Rows and whether each has a hidden trait (one of two labels; each part has its own):
In the rows, zero is written as 128.
[102 100 131  95 130 121 112 115 110 167  97  96  99 202 174 135 181 129
 128 164 127   5 141 132 140 135  97 125 133 100  87 106 130 141 126  56
 152]
Kuf
[168 158 119 121 128 167 130 130 135  91 131 135 139  91  92 127 126 131
 127 143 119  81 126 118 132 135 114 121 136 121 184 131 126 126  84 188
 164]
Kuf
[182 162 150 134 128 152 131 129 131 101 131 122 146  80 110 124 114 129
 132 138 122 115 124 120 132 140 133 124 131 133 194 141 122 127  90 178
 171]
Kuf
[125 107 119 107 135 184 148 142 190 117 143 139 130 120  41 146  86 115
 120 131 123 151 122 131 103  80 112 180 113 163 161 154 116 143  91 111
 144]
Kuf
[144  83 129 108 129 163 125 120 142 135 123 101  77 181 131 156 166 134
 131 147 123   1 142 108 121 113  57 117 138  91  56  94 145 148 112 112
 128]
vefun
[174 164 101 100 137 183 133 137 165  92 139 145 137 106  45 149  99 117
 125 134 126 152 121 129 107 105 138 174 126 138 217 158 107 148  97 147
 165]
Kuf
[135  99 151 131 117  91 119 122 100 178 112 114 107 157 179 136 160 137
 131 144 128  58 140 121 144 137 107  88 132 107  25 112 143 116 146  75
 107]
vefun
[ 94 168 108 109 142 162 111 125 164 109 125  96 128 134  83  98 149 114
 134 125 127 128 118 127 126 124 153 153 121 130 219 146 131 156 108 211
 189]
Kuf
[ 88 133 112 115 136 144 129 127 122 121 130  87 130 143 118 103 155 121
 132 123 128  35 127 123 134 132 135 128 126 138 123 118 135 138 113 181
 161]
Kuf
[158 146 104 161 127 143 114 125 149 183 130 124 110 125 178 123 167 121
 137 149 129 190 135 130 118 115 121 116 148 134 187 141 138  84 101 113
 112]
vefun
[181 147 113 124 133 170 135 138 174 131 137 135 136  79  71 144 129 114
 126 144 124 180 123 130 110  97 127 161 131 144 249 165 111 105  94 114
 162]
Kuf
[174 172 156 180 120  76 126 139 139 194 122 150 160  37 157 115 106 124
 126 150 132 255 122 148 132 134 175 133 127 161 235 194 105  58 137  56
 106]
Kuf
[128 104 117 113 138 180 145 143 174 143 138 138 122 128  62 151 103 115
 123 146 123 121 130 132 109  78 111 174 120 165 156 162 111 118  90  72
 147]
Kuf
[196 166 148 144 128 125 132 126 112 148 121 122 141  72 170 122 151 130
 131 160 121  84 133 127 142 148 129 103 141 138 221 129 121  97  86 122
 138]
Kuf

Part 2:
[123 126 144 123  76 120 116 145 136 144 140 111 118 152 104 162 100 146
 134 132 117 133 108 130 129 142 130 124 142 106 136 114 115 255 157 182
 108]
rer
[118 129 149 132 114 123 130  96 142 109 131 143 115 126 125  95 144 152
 126 135 130 110 113 134 113 117 132 129 131 135 123 141 117 149 138 118
  87]
rer
[128 152 123 122 145 118 113 161 102 222 146 106 138 139 142 161 115  90
 140 167 125 140 113 112 125 112 134 159 112 109  92 120 105 110  68 108
 159]
fuzub
[116 106 144 136  87 138 135 154 134  95 123 145 155 135 125 158 106 159
 121 113 117 107  71 127 115 159 104 119 142 124 171  99 122 172 191 136
 138]
rer
[106 135 134 168 130 111 105  66 143 149 147 171 142 146 165  76 151 112
 119 137 139 109 171 104 117 125 145 150 119 136  99 109  99 221  98 127
 142]
fuzub
[117 121 134 145 104 119 123 102 127 123 134 146 141 127 126 110 125 131
 126 124 123 111 131 121 126 133 118 126 134 134 142  91 118 204 145 140
 154]
rer
[113 121 139 151 112 115 106  88 144 126 137 152 136 145 136  93 128 133
 117 123 130 115 131 115 116 133 136 134 127 130 118 108 114 218 130 143
 133]
rer
[115 125 137 138  83 114 114 105 133 134 141 128 129 142 114 131 117 137
 132 133 120 117 127 119 123 138 128 128 136 121 133 107 113 255 154 161
 125]
fuzub
[126 140 110 135 127 121 126 117 114 125 135 128 115 113 122  98 157 112
 143 128 126 130 183 137 141 114 125 123 127 146 137 107 137 145 120 127
 131]
fuzub
[125 122 149 133 131 143 137 162 112 145 134 152 175 124 162 152 109 122
 120 131 115  95  69 122 114 139 105 140 123 119 124  97  97  96 118 100
 179]
fuzub
[114 142 142 131  83 112 115 131 117 150 147 120 124 136 111 134 124 118
 144 146 120 121 146 126 125 124 129 134 128 123 120 109 110 252 122 147
 119]
fuzub
[126 162 107 140 126 111 133 153  87 133 142 122 126 101 116 115 187  90
 177 145 120 111 247 141 172 101 107 127 126 168 161  83 152 129 103 120
 159]
fuzub
[128 150 120 130 119 114 123 163  96 183 145 115 132 116 115 142 130 102
 154 148 116 123 154 128 149 120 118 138 126 127 126  91 117 162 101 129
 162]
rer
[109 115 156 134 123 147 153 131 131 104 126 165 142 112 135 124 130 159
 126 121 122  95  62 139 113 129 108 125 134 142 153 109 114  59 160 105
 117]
fuzub
[119 122 161 131 129 147 151 139 120 104 132 174 160 116 155 123 130 142
 124 135 120  88  53 131 104 124 107 133 123 139 133 109 101  41 129  80
 129]
fuzub
[106 125 132 171 141 112 107  90 139 147 151 165 151 147 164  81 144 108
 120 131 140 110 174 106 110 126 139 147 116 139 103 104 101 243 101 132
 162]
fuzub
[136 154 184 122 113 131 143 117 128 129 137 128 109 115 110 115 135 155
 138 166 122 102  78 148 108 108 132 137 128 121 115 167 106  59 110 104
  77]
rer
[128 161 177 126 104 119 135 108 132 129 141 127  95 121 106 108 158 154
 139 172 126 105 106 149 111 106 140 138 129 121 111 175 109  85 103 115
  72]
fuzub
